Below is a small trained network, with its code and all its weights. Each question gives an input and a target symbol and asks what happens when units are switched off, that is, made to give their printed mean instead of their output.

import numpy as np


def w(rows, s, z=0):
    codes = np.array(rows[::2]) - 128.0
    scale = np.full(codes.shape[1], s)
    scale[-1] = z or s
    return codes * scale


def f(y):
    return y / 2 * (1 + np.tanh(0.7978845608 * (y + 0.044715 * y**3)))


def softmax(a):
    e = np.exp(a - a.max(-1, keepdims=True))
    return e / e.sum(-1, keepdims=True)


def log_softmax(a):
    a = a - a.max(-1, keepdims=True)
    return a - np.log(np.exp(a).sum(-1, keepdims=True))


def net(x, mask):
    ids = ['ΓΔΘΣβεζηλμξτφψω'.index(c) for c in x.split()]
    T = len(ids)
    res = E[ids] + P[:T]
    u = 0
    for l in range(2):
        q, k, v = (res @ M[l].T for M in (Q, K, V))
        z = softmax(np.where(np.tri(T) > 0, q @ k.T / 2**0.5, -1e9)) @ v
        res = res + np.where(mask[u], z, O[l][:, -1]) @ O[l][:, :-1]
        u += 1
        y = f(res @ A[l][:, :-1].T + A[l][:, -1])
        res = res + np.where(mask[u : u + 4], y, B[l][:, -1]) @ B[l][:, :-1]
        u += 4
    return log_softmax(res[-1] @ U[:, :-1].T + U[:, -1])


Q, K, V, O, A, B = {}, {}, {}, {}, {}, {}
E = w([
[159,102,155,6,146,157,103,146,123,146,83],'Γ',
[160,142,171,142,122,79,194,146,138,226,78],'Δ',
[154,140,151,121,205,36,162,148,158,107,141],'Θ',
[93,141,122,105,85,120,171,135,44,90,150],'Σ',
[79,143,108,164,150,126,120,89,109,117,167],'β',
[85,115,112,169,171,136,116,80,165,152,131],'ε',
[143,132,133,46,109,97,238,165,169,119,77],'ζ',
[124,132,111,132,127,160,192,129,184,157,147],'η',
[130,97,120,118,94,167,132,140,176,158,179],'λ',
[61,156,120,161,106,124,85,165,114,141,139],'μ',
[165,204,202,129,137,134,96,174,82,153,130],'ξ',
[87,114,136,119,146,106,158,77,56,97,144],'τ',
[106,106,149,178,119,151,155,116,173,164,133],'φ',
[112,142,91,91,133,149,125,134,158,130,165],'ψ',
[107,177,104,114,152,139,172,118,113,134,133],'ω',
],0.016)
P = w([
[86,133,111,116,160,156,152,176,84,124,35],'0',
[99,150,121,115,131,155,145,78,195,205,193],'1',
[98,147,114,79,129,133,134,102,188,202,195],'2',
[90,140,119,52,140,123,128,114,192,203,204],'3',
[91,135,118,31,144,123,135,131,191,217,203],'4',
[76,144,125,7,153,102,126,142,179,202,210],'5',
[79,144,125,2,167,106,143,143,163,196,205],'6',
],0.0078)
Q[0] = w([
[244,121,152,164,102,128,83,136,109,49,2],'L0H0',
[107,134,47,182,91,152,152,93,138,128,177],'L0H0',
],0.0092)
K[0] = w([
[65,94,67,212,72,210,123,3,120,96,188],'L0H0',
[187,165,202,61,95,72,121,102,177,216,235],'L0H0',
],0.0061)
V[0] = w([
[68,108,116,140,73,245,43,161,109,169,167],'L0H0',
[46,120,2,79,97,196,181,102,143,43,174],'L0H0',
],0.0068)
O[0] = w([
[102,80,193,114,171,250,84,181,142,149,139,5],'L0H0',
[107,108,64,138,102,209,140,177,177,53,127,110],'L0H0',
],0.012,0.0028)
A[0] = w([
[48,107,69,222,190,114,103,88,151,2,174,255],'L0N0',
[103,78,173,91,47,202,157,200,124,52,115,135],'L0N1',
[70,138,106,100,91,135,238,129,161,219,122,239],'L0N2',
[119,179,236,87,112,153,28,98,125,153,177,238],'L0N3',
],0.0059,0.0023)
B[0] = w([
[46,173,31,92,49,234,229,162,74,68,91,166],'L0N0',
[202,40,215,89,181,3,132,249,117,51,144,169],'L0N1',
[158,173,164,96,90,104,70,202,208,229,91,254],'L0N2',
[101,156,61,126,249,174,192,164,19,180,142,175],'L0N3',
],0.0054,0.0095)
Q[1] = w([
[150,87,147,180,92,147,92,51,96,102,152],'L1H0',
[140,73,173,254,115,176,48,100,128,65,69],'L1H0',
],0.0069)
K[1] = w([
[144,130,145,107,89,116,125,119,142,143,202],'L1H0',
[124,162,110,116,124,125,135,92,134,152,255],'L1H0',
],0.0093)
V[1] = w([
[69,158,143,207,96,173,115,101,218,181,147],'L1H0',
[49,177,98,178,93,130,132,93,1,66,123],'L1H0',
],0.0064)
O[1] = w([
[146,67,60,133,191,78,249,164,111,193,98,3],'L1H0',
[34,162,177,102,143,135,228,84,168,111,201,110],'L1H0',
],0.011,0.0058)
A[1] = w([
[145,42,50,120,172,77,185,187,87,163,118,247],'L1N0',
[135,154,86,146,146,225,153,217,165,54,116,53],'L1N1',
[82,46,139,161,210,231,122,154,96,96,154,61],'L1N2',
[76,107,254,128,111,143,181,87,194,109,194,2],'L1N3',
],0.0064,0.0035)
B[1] = w([
[132,80,203,220,123,189,124,45,181,72,92,222],'L1N0',
[191,167,95,149,248,61,177,175,145,133,176,207],'L1N1',
[22,2,100,128,38,42,101,85,74,183,224,183],'L1N2',
[232,59,103,160,99,144,142,136,33,114,100,254],'L1N3',
],0.0088,0.008)
U = w([
[82,104,170,19,121,244,62,78,153,113,104,253],'Γ',
[131,134,163,126,128,61,120,103,79,230,118,37],'Δ',
[158,147,131,155,109,30,102,44,179,55,201,111],'Θ',
[133,139,218,183,91,150,113,165,125,2,176,95],'Σ',
[124,127,47,95,149,110,207,146,61,173,148,94],'β',
[47,111,127,128,179,148,195,85,192,140,132,148],'ε',
[92,143,71,76,5,161,154,138,177,88,52,183],'ζ',
[212,147,114,181,173,162,153,158,142,96,98,158],'η',
[209,51,65,150,103,121,76,163,101,152,137,47],'λ',
[7,137,168,98,140,78,124,209,147,172,155,123],'μ',
[142,190,201,153,203,193,120,107,64,167,175,142],'ξ',
[140,91,132,125,80,178,169,88,51,77,123,107],'τ',
[146,92,172,229,104,188,137,105,135,103,90,102],'φ',
[126,149,85,70,203,91,99,177,173,103,191,108],'ψ',
[115,225,106,69,200,152,200,185,136,132,127,181],'ω',
],0.0061,0.007)

Each question gives the input, a string of symbols that net reads in full, and the target symbol t.
The units are the heads (2 rows each of Q, K, V and O) and the neurons (one row each of A and B). Each row of codes is followed by its name. A weight is (code - 128) times the scale printed after its matrix; where a second scale follows, it is the last column's (O, A, B and U).
mask holds one flag per unit, layer by layer, with each layer's heads first. A switched-off unit (its flag False) gives its mean, the last column of its rows in O or B, instead of its output. The means were averaged over made-up inputs and are rounded, as every weight is.
A unit's drop is (log p(t) with every unit on - log p(t) with that unit switched off) / (log p(t) with every unit on - log p(t) with every unit switched off).
The circuit of an input: a set's keep is (log p(t) with only the set's units on - log p(t) with every unit switched off) / (log p(t) with every unit on - log p(t) with every unit switched off). Starting from all 10 units, units are removed one at a time, each time the one whose removal leaves the highest keep (on an exact tie, the one counted first), for as long as the keep stays at least 0.8.
units of the circuit, in order: the units of the circuit, biggest drop first
top k neurons: the k neurons with the biggest drops, biggest first
top k neurons in layer l: the k neurons of layer l with the biggest drops, biggest first
input μ ξ μ, target ξ: top neuron in layer 0 : [L0N3]
input τ Γ ξ ε ω η, target τ: top 3 neurons : [L1N3, L0N0, L1N1]
input Γ ξ ω Δ φ, target Γ: units of the circuit, in order : [L1H0, L1N1]
input η λ τ β η ε ζ, target ζ: top 3 neurons in layer 0 : [L0N1, L0N2, L0N3]
input φ Θ μ Δ, target φ: units of the circuit, in order : [L1H0, L1N0]
input η φ η, target η: top 3 neurons : [L1N1, L1N2, L1N0]
input Σ ε λ τ λ β μ, target Σ: top 3 neurons : [L0N1, L1N3, L0N0]
input ε ξ Δ ω, target ε: top 2 neurons in layer 0 : [L0N3, L0N1]
input ε ψ ω β, target ε: top 2 neurons : [L1N0, L0N0]
input τ ε Θ λ λ ζ Σ, target τ: top 4 neurons : [L1N3, L0N0, L0N2, L1N1]
input λ Γ ξ ε ε Γ τ, target Γ: units of the circuit, in order : [L1N1, L0H0]
input Γ λ η Δ, target Γ: top 2 neurons in layer 0 : [L0N2, L0N1]
input Σ Θ ξ, target Σ: top 3 neurons in layer 0 : [L0N1, L0N2, L0N0]
input β η λ, target λ: top 4 neurons : [L1N3, L0N1, L1N2, L0N0]
input τ λ μ Σ τ, target τ: top 4 neurons : [L1N3, L0N0, L0N2, L1N2]
input μ Σ ε ε μ ψ, target ψ: units of the circuit, in order : [L0H0, L1N1, L0N1]
input ψ Σ Σ τ Σ, target ψ: top 3 neurons in layer 1 : [L1N1, L1N0, L1N3]
input Σ Θ ε Γ ω ψ ε, target Γ: top 2 neurons in layer 0 : [L0N1, L0N3]
input ε ψ φ ψ Θ ω, target Θ: top 2 neurons : [L1N0, L0N3]
input φ ζ Θ ε, target φ: top 2 neurons in layer 1 : [L1N0, L1N1]
input ψ φ ε Δ λ λ, target Δ: units of the circuit, in order : [L0H0]
input λ ξ ζ, target λ: top 2 neurons : [L0N1, L0N0]
input ε ω Δ μ Δ η, target ε: top 3 neurons : [L1N0, L0N1, L0N3]
input λ ε λ, target λ: top 2 neurons : [L0N1, L1N2]
input Γ Θ ξ ω φ, target Γ: top 2 neurons in layer 0 : [L0N2, L0N1]
input Σ ω ζ ξ λ Γ η, target Γ: top neuron in layer 0 : [L0N1]
input ξ λ Δ ω Θ, target ξ: top 3 neurons in layer 0 : [L0N3, L0N2, L0N1]
input Γ ψ Θ λ ψ ξ, target Γ: top 4 neurons : [L1N1, L1N3, L0N1, L0N2]
input ε τ η λ, target ε: top 3 neurons in layer 1 : [L1N0, L1N2, L1N1]
input β τ ψ, target β: top 2 neurons : [L1N3, L0N0]
